Below are the code and all the weights of a small trained network. Each question names an input and a class and asks about switching units off, where a switched-off unit gives its printed mean instead of its output.

import numpy as np


def w(rows, s, z=0):
    codes = np.array(rows[::2]) - 128.0
    scale = np.full(codes.shape[1], s)
    scale[-1] = z or s
    return codes * scale


def norm(h):
    return h / np.sqrt((h * h).mean(-1, keepdims=True) + 1e-5)


def f(y):
    return y / 2 * (1 + np.tanh(0.7978845608 * (y + 0.044715 * y**3)))


def log_softmax(a):
    a = a - a.max(-1, keepdims=True)
    return a - np.log(np.exp(a).sum(-1, keepdims=True))


def net(x, mask):
    res = np.array(x, float).reshape(1, 8) / 4 @ E
    u = 0
    for l in range(3):
        y = f(norm(res) @ A[l][:, :-1].T + A[l][:, -1])
        res = res + np.where(mask[u : u + 10], y, B[l][:, -1]) @ B[l][:, :-1]
        u += 10
    return log_softmax(norm(res)[-1] @ U[:, :-1].T + U[:, -1])


A, B = {}, {}
E = w([
[131,137,131,125,125,135,136,136],'x0',
[107,119,119,132,111,115,123,137],'x1',
[128,106,124,135,137,116,112,107],'x2',
[68,107,142,40,104,192,49,63],'x3',
[188,221,253,153,85,70,28,98],'x4',
[215,159,39,123,145,165,47,141],'x5',
[196,65,218,124,103,179,117,208],'x6',
[111,90,115,141,128,99,100,107],'x7',
],0.0066)
A[0] = w([
[73,53,120,84,110,89,178,125,90],'L0N1',
[182,191,90,165,160,153,153,82,107],'L0N2',
[165,151,27,110,117,144,36,215,19],'L0N3',
[81,153,6,75,101,125,213,70,153],'L0N4',
[68,92,31,145,69,187,195,170,5],'L0N5',
[139,76,170,89,63,160,105,163,81],'L0N6',
[1,88,115,129,73,171,152,143,138],'L0N7',
[150,119,96,136,135,217,75,102,152],'L0N8',
[56,154,137,122,47,190,141,82,117],'L0N9',
[61,12,72,86,81,29,98,129,113],'L0N10',
],0.006,0.0021)
B[0] = w([
[200,164,187,132,88,116,149,55,179],'L0N1',
[95,159,130,154,92,90,146,117,158],'L0N2',
[117,109,45,175,94,150,144,96,180],'L0N3',
[125,201,186,141,184,119,85,162,254],'L0N4',
[217,140,95,91,179,117,111,120,209],'L0N5',
[107,119,134,109,145,160,129,254,161],'L0N6',
[141,80,188,93,121,166,142,107,210],'L0N7',
[81,103,179,127,97,192,113,79,174],'L0N8',
[75,146,56,137,89,66,119,95,166],'L0N9',
[141,205,121,121,173,175,154,192,190],'L0N10',
],0.007,0.0046)
A[1] = w([
[158,178,175,148,77,24,1,148,255],'L1N1',
[206,107,25,156,19,139,59,127,66],'L1N2',
[134,23,61,106,248,176,190,157,51],'L1N3',
[221,103,122,233,91,63,235,113,3],'L1N4',
[99,123,90,136,221,113,136,211,210],'L1N5',
[109,136,178,116,168,85,184,148,93],'L1N6',
[121,110,134,164,165,166,81,166,108],'L1N7',
[198,20,142,114,52,157,136,149,82],'L1N8',
[121,140,158,135,91,157,213,116,136],'L1N9',
[60,117,190,72,62,194,111,65,180],'L1N10',
],0.0072,0.00094)
B[1] = w([
[125,163,177,13,169,103,229,134,253],'L1N1',
[203,140,120,146,139,150,242,99,189],'L1N2',
[204,203,235,33,157,23,144,151,226],'L1N3',
[108,132,46,86,50,126,12,206,203],'L1N4',
[100,121,200,81,86,198,104,123,176],'L1N5',
[124,87,106,186,18,43,95,74,175],'L1N6',
[240,141,94,167,162,156,134,82,142],'L1N7',
[46,193,184,221,144,197,128,161,183],'L1N8',
[187,78,75,116,119,63,103,22,154],'L1N9',
[171,41,1,98,81,83,73,181,221],'L1N10',
],0.0068,0.0057)
A[2] = w([
[126,132,83,67,188,211,134,144,154],'L2N1',
[47,197,123,127,150,82,111,81,84],'L2N2',
[203,126,105,198,127,69,155,164,3],'L2N3',
[113,137,208,155,90,211,117,176,102],'L2N4',
[140,193,88,172,125,205,128,73,191],'L2N5',
[113,187,124,189,156,60,141,213,175],'L2N6',
[176,187,151,139,83,255,159,161,174],'L2N7',
[62,55,205,160,57,51,160,98,170],'L2N8',
[175,40,202,170,139,155,109,197,96],'L2N9',
[146,194,88,131,191,130,127,122,75],'L2N10',
],0.0097,0.0023)
B[2] = w([
[111,130,201,96,33,33,128,144,242],'L2N1',
[61,161,145,221,200,231,152,237,229],'L2N2',
[39,92,119,128,62,85,40,38,172],'L2N3',
[32,169,63,175,194,92,147,92,193],'L2N4',
[170,21,126,197,126,126,170,104,186],'L2N5',
[85,23,162,64,134,194,47,156,241],'L2N6',
[98,90,120,171,132,86,139,74,252],'L2N7',
[254,102,66,155,162,190,176,35,254],'L2N8',
[32,213,49,183,191,204,148,128,226],'L2N9',
[130,114,137,185,150,158,161,91,210],'L2N10',
],0.0063,0.0051)
U = w([
[35,167,138,181,209,181,164,155,252],'0',
[186,165,234,37,161,77,163,139,40],'1',
[211,48,81,166,107,118,180,41,69],'2',
[79,60,100,75,52,112,3,170,129],'3',
],0.013,0.00047)

Each question gives the input, the list of numbers given to net, and the class t.
The units are the neurons (one row each of A and B). Each row of codes is followed by its name. A weight is (code - 128) times the scale printed after its matrix; where a second scale follows, it is the last column's (A, B and U).
mask holds one flag per neuron, layer by layer. A switched-off neuron (its flag False) gives its mean, the last column of its row in B, instead of its output. The means were averaged over made-up inputs and are rounded, as every weight is.
A unit's drop is (log p(t) with every unit on - log p(t) with that unit switched off) / (log p(t) with every unit on - log p(t) with every unit switched off).
The circuit of an input: a set's keep is (log p(t) with only the set's units on - log p(t) with every unit switched off) / (log p(t) with every unit on - log p(t) with every unit switched off). Starting from the 12 units with the biggest drops (on a tie, the unit counted first), units are removed one at a time, each time the one whose removal leaves the highest keep (on an exact tie, the one counted first), for as long as the keep stays at least 0.8.
units of the circuit, in order: the units of the circuit, biggest drop first
unit that matters most: the unit with the biggest drop
top k neurons: the k neurons with the biggest drops, biggest first
k most important neurons of layer l: the k neurons of layer l with the biggest drops, biggest first
drop when u is switched off: that unit's drop, to one decimal
input [6,7,-1,-6,-1,-1,3,4], class 3: units of the circuit, in order -> L1N4
input [-6,4,8,-5,-5,-7,-4,0], class 2: top 4 neurons -> L1N6, L2N8, L0N1, L1N1
input [0,-1,-8,-8,-1,7,-5,-2], class 3: units of the circuit, in order -> L2N6, L2N3
input [0,-3,-4,-3,3,5,-4,-1], class 2: top 2 neurons -> L1N2, L0N3
input [8,-5,5,7,6,-8,-5,7], class 2: 2 most important neurons of layer 0 -> L0N4, L0N5
input [-7,6,1,6,3,7,-3,4], class 2: top 2 neurons -> L1N2, L0N3
input [1,2,2,-5,6,8,2,3], class 2: top 4 neurons -> L1N2, L0N3, L1N3, L0N4
input [2,5,-2,-3,-1,3,2,-3], class 2: 2 most important neurons of layer 1 -> L1N2, L1N10
input [-6,-1,1,-4,-8,3,-7,0], class 1: top 2 neurons -> L1N3, L0N5
input [-4,7,-6,6,7,-7,-7,-6], class 0: 4 most important neurons of layer 0 -> L0N9, L0N1, L0N5, L0N8
input [1,-2,-3,0,-1,3,-2,-7], class 2: top 2 neurons -> L2N5, L0N3
input [0,8,2,-4,2,-7,8,-1], class 0: top 2 neurons -> L2N9, L1N8
input [-7,4,-2,1,7,-6,7,-5], class 0: top 4 neurons -> L2N9, L1N3, L0N6, L2N4
input [2,0,-6,-4,6,7,0,-7], class 2: most important neuron of layer 2 -> L2N7
input [-8,-4,-5,-8,-5,-3,5,-7], class 3: top 2 neurons -> L1N4, L1N1
input [-6,4,2,1,6,-8,1,2], class 2: 2 most important neurons of layer 0 -> L0N4, L0N5
input [-4,6,-5,0,6,5,-4,7], class 1: top 2 neurons -> L1N1, L1N2
input [5,-4,-8,-2,6,-2,6,5], class 0: top 2 neurons -> L1N3, L2N9
input [-2,6,6,4,-7,-5,-6,2], class 1: 2 most important neurons of layer 0 -> L0N7, L0N5
input [-3,1,-7,-1,1,-4,-2,4], class 2: unit that matters most -> L2N8
input [5,-1,-7,5,5,2,-7,1], class 0: drop when L1N3 is switched off -> 0.2
